Below are the code and all the weights of a small trained network. Each question names an input and a class and asks about switching units off, where a switched-off unit gives its printed mean instead of its output.

import numpy as np


def w(rows, s, z=0):
    codes = np.array(rows[::2]) - 128.0
    scale = np.full(codes.shape[1], s)
    scale[-1] = z or s
    return codes * scale


def f(y):
    return np.maximum(y, 0)


def log_softmax(a):
    a = a - a.max(-1, keepdims=True)
    return a - np.log(np.exp(a).sum(-1, keepdims=True))


def net(x, mask):
    res = np.array(x, float).reshape(1, 7) / 4 @ E
    y = f(res @ A[0][:, :-1].T + A[0][:, -1])
    res = res + np.where(mask, y, B[0][:, -1]) @ B[0][:, :-1]
    return log_softmax(res[-1] @ U[:, :-1].T + U[:, -1])


A, B = {}, {}
E = w([
[145,97,208,118,134,49,147,140,61,164],'x0',
[153,78,139,211,172,133,243,77,99,138],'x1',
[58,79,25,130,216,79,120,255,105,208],'x2',
[130,135,58,148,69,99,45,156,149,140],'x3',
[135,31,205,148,164,203,112,98,47,150],'x4',
[178,95,194,211,43,189,152,16,114,67],'x5',
[106,161,180,141,109,55,134,81,165,32],'x6',
],0.0074)
A[0] = w([
[174,167,122,76,42,182,7,106,132,154,159],'neuron 1',
[157,85,204,154,31,40,43,116,82,130,180],'neuron 2',
[164,113,239,113,143,201,135,69,97,112,251],'neuron 3',
[169,101,186,192,113,146,225,95,48,150,77],'neuron 4',
[119,80,112,80,204,139,139,179,98,212,90],'neuron 5',
[83,181,116,99,155,100,98,165,161,80,143],'neuron 6',
],0.015,0.0026)
B[0] = w([
[134,101,129,139,120,225,199,94,229,107,217],'neuron 1',
[91,136,148,107,216,1,181,128,95,146,213],'neuron 2',
[178,152,172,94,77,172,170,99,176,102,249],'neuron 3',
[134,126,154,116,135,148,211,53,210,147,242],'neuron 4',
[99,164,72,206,122,28,116,147,114,123,216],'neuron 5',
[165,81,168,151,130,178,184,64,134,147,189],'neuron 6',
],0.008,0.021)
U = w([
[100,183,92,167,219,21,108,152,82,142,129],'0',
[145,113,61,144,129,253,79,148,157,132,86],'1',
[154,168,205,62,160,118,43,157,55,71,4],'2',
[167,140,187,112,155,160,185,59,180,106,203],'3',
],0.0065,0.0036)

Each question gives the input, the list of numbers given to net, and the class t.
The units are the neurons (one row each of A and B). Each row of codes is followed by its name. A weight is (code - 128) times the scale printed after its matrix; where a second scale follows, it is the last column's (A, B and U).
mask holds one flag per neuron, in row order. A switched-off neuron (its flag False) gives its mean, the last column of its row in B, instead of its output. The means were averaged over made-up inputs and are rounded, as every weight is.
A unit's drop is (log p(t) with every unit on - log p(t) with that unit switched off) / (log p(t) with every unit on - log p(t) with every unit switched off).
The circuit of an input: a set's keep is (log p(t) with only the set's units on - log p(t) with every unit switched off) / (log p(t) with every unit on - log p(t) with every unit switched off). Starting from all 6 units, units are removed one at a time, each time the one whose removal leaves the highest keep (on an exact tie, the one counted first), for as long as the keep stays at least 0.8.
circuit, biggest first: the units of the circuit, biggest drop first
unit that matters most: the unit with the biggest drop
k most important neurons: the k neurons with the biggest drops, biggest first
drop of u: that unit's drop, to one decimal
input [-8,2,3,8,-7,8,-3], class 1: circuit, biggest first -> [neuron 4; neuron 2]
input [-7,-5,-2,8,2,-3,-6], class 1: most important neuron -> [neuron 4]
input [3,-2,-3,-3,-7,1,-8], class 1: circuit, biggest first -> [neuron 4; neuron 2; neuron 3]
input [-8,-4,5,-1,-7,5,-1], class 1: circuit, biggest first -> [neuron 4; neuron 2]
input [1,-6,7,1,-4,2,2], class 1: 2 most important neurons -> [neuron 2; neuron 4]
input [0,4,7,2,1,3,4], class 0: circuit, biggest first -> [neuron 3; neuron 1]
input [0,-8,4,-8,-4,-7,3], class 0: 2 most important neurons -> [neuron 5; neuron 3]
input [-6,-1,2,-2,-3,5,-7], class 1: 2 most important neurons -> [neuron 4; neuron 2]
input [-4,-1,4,3,-3,3,-5], class 1: circuit, biggest first -> [neuron 2; neuron 4]
input [1,-6,4,8,-6,-3,1], class 1: 3 most important neurons -> [neuron 4; neuron 3; neuron 2]
input [8,3,-2,-2,-4,-2,-7], class 0: circuit, biggest first -> [neuron 1; neuron 3]
input [3,2,4,3,6,1,3], class 0: drop of neuron 6 -> 0.1
input [-4,-1,8,1,-3,8,-6], class 1: drop of neuron 5 -> -0.1
input [0,-2,2,-5,-7,5,-3], class 1: unit that matters most -> neuron 2
input [7,3,8,-2,8,-1,7], class 0: drop of neuron 5 -> 0.3
input [3,5,3,-7,-5,-7,-7], class 0: drop of neuron 1 -> 0.0
input [-6,1,5,7,-6,5,-1], class 1: 3 most important neurons -> [neuron 4; neuron 2; neuron 3]
